Below are the code and all the weights of a small trained network. Each question names an input and a target symbol and asks about switching units off, where a switched-off unit gives its printed mean instead of its output.

import numpy as np


def w(rows, s, z=0):
    codes = np.array(rows[::2]) - 128.0
    scale = np.full(codes.shape[1], s)
    scale[-1] = z or s
    return codes * scale


def norm(h):
    return h / np.sqrt((h * h).mean(-1, keepdims=True) + 1e-5)


def f(y):
    return np.maximum(y, 0)


def softmax(a):
    e = np.exp(a - a.max(-1, keepdims=True))
    return e / e.sum(-1, keepdims=True)


def log_softmax(a):
    a = a - a.max(-1, keepdims=True)
    return a - np.log(np.exp(a).sum(-1, keepdims=True))


def net(x, mask):
    ids = ['γδελμξπσφψω'.index(c) for c in x.split()]
    T = len(ids)
    res = E[ids] + P[:T]
    u = 0
    for l in range(2):
        q, k, v = (norm(res) @ M[l].T for M in (Q, K, V))
        z = softmax(np.where(np.tri(T) > 0, q @ k.T / 4**0.5, -1e9)) @ v
        res = res + np.where(mask[u], z, O[l][:, -1]) @ O[l][:, :-1]
        u += 1
        y = f(norm(res) @ A[l][:, :-1].T + A[l][:, -1])
        res = res + np.where(mask[u : u + 8], y, B[l][:, -1]) @ B[l][:, :-1]
        u += 8
    return log_softmax(norm(res)[-1] @ U[:, :-1].T + U[:, -1])


Q, K, V, O, A, B = {}, {}, {}, {}, {}, {}
E = w([
[175,53,172,90,78,189,128,112,160,69,197],'γ',
[106,203,45,129,100,122,162,156,131,73,110],'δ',
[128,125,59,168,145,110,84,96,147,195,47],'ε',
[94,124,154,133,142,72,110,167,149,205,119],'λ',
[80,120,132,151,107,90,148,83,128,181,33],'μ',
[54,117,114,170,153,54,111,92,75,134,142],'ξ',
[104,91,114,103,177,61,122,164,126,133,5],'π',
[120,96,30,146,146,98,158,125,111,157,101],'σ',
[114,128,145,192,147,156,97,152,170,81,114],'φ',
[165,155,133,119,134,76,95,123,75,193,76],'ψ',
[149,114,110,164,128,12,145,120,166,161,88],'ω',
],0.0012)
P = w([
[87,126,68,23,114,91,2,33,181,110,163],'0',
[131,118,118,77,142,89,75,54,175,101,127],'1',
[131,113,134,106,136,102,97,84,159,119,118],'2',
[127,110,128,122,132,118,118,103,157,133,111],'3',
[128,113,138,133,127,119,125,121,147,130,105],'4',
[132,126,137,147,128,123,133,133,140,140,96],'5',
[132,135,139,156,121,127,143,147,146,155,87],'6',
[146,130,131,169,126,138,141,158,126,160,79],'7',
[145,138,132,169,129,132,149,170,127,165,82],'8',
[148,145,132,174,125,135,159,178,128,180,81],'9',
[153,138,139,186,132,139,162,183,130,188,69],'10',
],0.00085)
Q[0] = w([
[85,150,108,102,119,111,136,122,45,140,150],'L0H0',
[176,90,151,173,119,157,137,135,205,96,114],'L0H0',
[66,184,111,115,155,106,134,174,3,193,137],'L0H0',
[88,162,126,90,143,91,104,90,43,148,162],'L0H0',
],0.0018)
K[0] = w([
[102,189,83,151,166,70,178,143,101,158,77],'L0H0',
[151,79,158,70,106,174,56,102,222,80,182],'L0H0',
[105,179,112,220,151,96,252,219,83,169,59],'L0H0',
[89,161,100,168,177,56,196,119,63,193,55],'L0H0',
],0.0015)
V[0] = w([
[169,150,137,75,63,205,168,168,127,71,188],'L0H0',
[64,252,25,137,123,50,151,183,111,155,73],'L0H0',
[113,143,127,208,213,114,79,162,153,104,98],'L0H0',
[179,40,116,101,189,95,154,85,92,204,119],'L0H0',
],0.0014)
O[0] = w([
[151,114,156,200,95,185,184,192,137,89,63,2],'L0H0',
[148,71,253,82,192,178,141,22,114,121,152,199],'L0H0',
[148,154,100,101,175,98,73,89,200,47,157,178],'L0H0',
[141,52,87,145,134,81,106,141,107,242,119,150],'L0H0',
],0.0014,0.002)
A[0] = w([
[158,85,254,99,153,147,121,97,160,154,134,167],'L0N0',
[140,93,141,124,148,120,133,168,85,155,132,70],'L0N1',
[134,151,144,143,128,157,140,139,139,38,124,80],'L0N2',
[151,85,129,168,49,145,190,241,66,174,123,38],'L0N3',
[82,39,150,106,162,96,107,124,67,249,149,97],'L0N4',
[119,81,127,194,68,158,136,230,146,143,117,88],'L0N5',
[111,176,113,147,142,104,142,131,170,72,120,108],'L0N6',
[111,167,167,101,132,197,236,101,64,90,124,1],'L0N7',
],0.0017,0.00079)
B[0] = w([
[101,129,44,107,73,118,134,129,116,81,163,196],'L0N0',
[114,151,112,138,144,131,158,111,131,138,96,137],'L0N1',
[145,142,116,118,150,140,140,119,113,213,97,159],'L0N2',
[104,211,189,174,199,116,221,179,113,188,117,136],'L0N3',
[128,232,110,162,157,132,176,154,160,107,58,253],'L0N4',
[117,185,122,135,155,75,141,126,48,127,92,148],'L0N5',
[165,89,166,147,105,142,128,113,114,170,110,169],'L0N6',
[199,196,179,249,205,202,145,152,206,185,52,135],'L0N7',
],0.0019,0.0021)
Q[1] = w([
[148,195,99,196,131,113,161,157,148,96,50],'L1H0',
[151,183,106,199,138,117,165,164,152,82,67],'L1H0',
[125,223,41,180,128,62,192,125,112,145,17],'L1H0',
[99,222,2,136,123,26,182,88,96,191,2],'L1H0',
],0.0034)
K[1] = w([
[185,104,158,101,33,201,172,213,145,40,191],'L1H0',
[194,108,146,101,31,196,139,195,155,37,198],'L1H0',
[214,111,147,89,35,167,233,235,68,77,169],'L1H0',
[194,136,112,98,34,136,253,241,33,109,152],'L1H0',
],0.0029)
V[1] = w([
[105,79,26,137,71,163,5,123,194,120,137],'L1H0',
[150,51,65,85,75,178,74,167,147,112,188],'L1H0',
[225,170,83,4,104,97,172,101,107,154,133],'L1H0',
[174,131,199,224,134,203,79,149,188,83,126],'L1H0',
],0.0012)
O[1] = w([
[143,80,205,120,134,199,164,180,86,167,205,238],'L1H0',
[118,70,190,186,134,162,118,163,68,116,192,111],'L1H0',
[169,73,166,111,88,171,86,97,131,9,154,250],'L1H0',
[62,105,94,124,129,94,96,167,90,228,186,40],'L1H0',
],0.0013,0.0011)
A[1] = w([
[100,85,162,98,62,116,160,139,74,75,183,75],'L1N0',
[88,113,132,138,126,135,73,176,112,180,151,155],'L1N1',
[148,130,141,96,48,162,158,123,105,134,255,2],'L1N2',
[100,114,46,40,84,56,78,64,145,58,123,209],'L1N3',
[105,118,185,171,141,113,170,186,73,177,90,89],'L1N4',
[123,126,97,58,126,129,33,15,218,51,132,74],'L1N5',
[60,175,20,72,91,3,100,96,171,126,88,70],'L1N6',
[106,99,46,20,36,138,67,65,157,41,167,128],'L1N7',
],0.0019,0.00056)
B[1] = w([
[134,160,118,123,186,134,134,35,158,120,92,142],'L1N0',
[141,174,117,113,144,155,160,105,160,110,95,144],'L1N1',
[152,169,102,156,137,65,156,104,131,52,30,147],'L1N2',
[71,158,68,213,75,105,64,191,117,141,109,231],'L1N3',
[131,126,112,76,74,144,117,118,134,105,174,168],'L1N4',
[150,142,106,102,74,93,190,123,72,79,109,251],'L1N5',
[125,139,61,198,40,131,110,151,92,65,91,249],'L1N6',
[6,120,41,180,45,65,1,242,82,251,155,194],'L1N7',
],0.0022,0.0029)
U = w([
[67,140,67,175,42,96,55,193,72,125,123,250],'γ',
[196,185,105,140,126,123,187,56,157,4,65,178],'δ',
[149,154,113,167,193,170,89,78,211,196,77,135],'ε',
[95,207,146,93,160,134,147,188,232,171,165,90],'λ',
[59,84,181,90,73,170,168,52,134,179,123,88],'μ',
[62,148,172,155,200,94,129,64,87,116,193,73],'ξ',
[118,60,163,39,175,123,121,185,124,104,79,100],'π',
[128,62,67,118,180,165,201,149,95,159,188,75],'σ',
[141,86,186,165,124,200,98,164,111,91,164,82],'φ',
[196,171,170,56,141,115,84,111,46,179,154,42],'ψ',
[193,57,170,147,115,51,150,132,169,172,176,79],'ω',
],0.004,0.0014)

Each question gives the input, a string of symbols that net reads in full, and the target symbol t.
The units are the heads (4 rows each of Q, K, V and O) and the neurons (one row each of A and B). Each row of codes is followed by its name. A weight is (code - 128) times the scale printed after its matrix; where a second scale follows, it is the last column's (O, A, B and U).
mask holds one flag per unit, layer by layer, with each layer's heads first. A switched-off unit (its flag False) gives its mean, the last column of its rows in O or B, instead of its output. The means were averaged over made-up inputs and are rounded, as every weight is.
A unit's drop is (log p(t) with every unit on - log p(t) with that unit switched off) / (log p(t) with every unit on - log p(t) with every unit switched off).
The circuit of an input: a set's keep is (log p(t) with only the set's units on - log p(t) with every unit switched off) / (log p(t) with every unit on - log p(t) with every unit switched off). Starting from the 12 units with the biggest drops (on a tie, the unit counted first), units are removed one at a time, each time the one whose removal leaves the highest keep (on an exact tie, the one counted first), for as long as the keep stays at least 0.8.
circuit, biggest first: the units of the circuit, biggest drop first
unit that matters most: the unit with the biggest drop
top k neurons: the k neurons with the biggest drops, biggest first
k most important neurons of layer l: the k neurons of layer l with the biggest drops, biggest first
drop when u is switched off: that unit's drop, to one decimal
input λ π σ ξ δ σ ψ δ, target δ: circuit, biggest first => (L0H0 L1N7 L1N3)
input ψ φ ε μ δ μ ξ λ ε, target δ: circuit, biggest first => (L1N7 L1N3)
input δ π γ ε, target ε: top 3 neurons => (L1N5 L1N6 L1N7)
input ω ε γ ε ε δ σ, target σ: top 2 neurons => (L1N6 L1N3)
input σ δ λ δ γ γ, target δ: 3 most important neurons of layer 0 => (L0N3 L0N4 L0N5)
input φ γ ω δ δ ω ω, target ω: 4 most important neurons of layer 1 => (L1N6 L1N3 L1N7 L1N5)
input φ δ φ ψ π σ π γ π π, target π: unit that matters most => L1H0
input ε ε ε λ φ ξ σ φ φ, target ε: 2 most important neurons of layer 0 => (L0N6 L0N2)
input μ μ γ φ ω ξ λ, target λ: top 2 neurons => (L1N6 L1N5)
input φ δ ψ δ φ γ λ, target λ: top 2 neurons => (L1N6 L0N4)
input φ μ δ π δ λ δ φ, target δ: top 4 neurons => (L1N7 L1N3 L0N0 L1N6)
input π ω μ π σ μ γ μ ξ δ ω, target ω: top 2 neurons => (L1N6 L1N3)
input λ ψ λ π φ ξ φ, target δ: top 4 neurons => (L1N7 L1N3 L1N6 L0N4)
input μ φ φ π δ δ, target δ: unit that matters most => L0H0
input φ φ γ σ, target σ: 2 most important neurons of layer 0 => (L0N4 L0N0)
input λ σ δ δ λ λ φ σ σ δ, target ε: top 3 neurons => (L0N7 L1N5 L1N6)
input φ λ ε ε δ γ ψ, target ψ: top 4 neurons => (L1N6 L1N3 L1N7 L1N5)
input λ ε ξ φ μ γ σ φ φ, target φ: 2 most important neurons of layer 0 => (L0N4 L0N5)
input ε σ ω φ δ δ δ, target ε: 2 most important neurons of layer 1 => (L1N5 L1N6)
input γ ψ λ σ μ φ ξ σ ξ ε, target ε: most important neuron of layer 1 => (L1N5)
input σ ε μ σ φ λ γ λ δ ξ, target ξ: drop when L1N3 is switched off => 0.3
input μ ω φ ω σ φ δ σ, target δ: drop when L0N4 is switched off => 0.3
input σ ε μ π δ λ φ ψ μ φ φ, target ε: drop when L1N6 is switched off => 0.5
input γ μ μ λ ω ψ φ ω φ ξ, target ξ: drop when L0H0 is switched off => 0.4
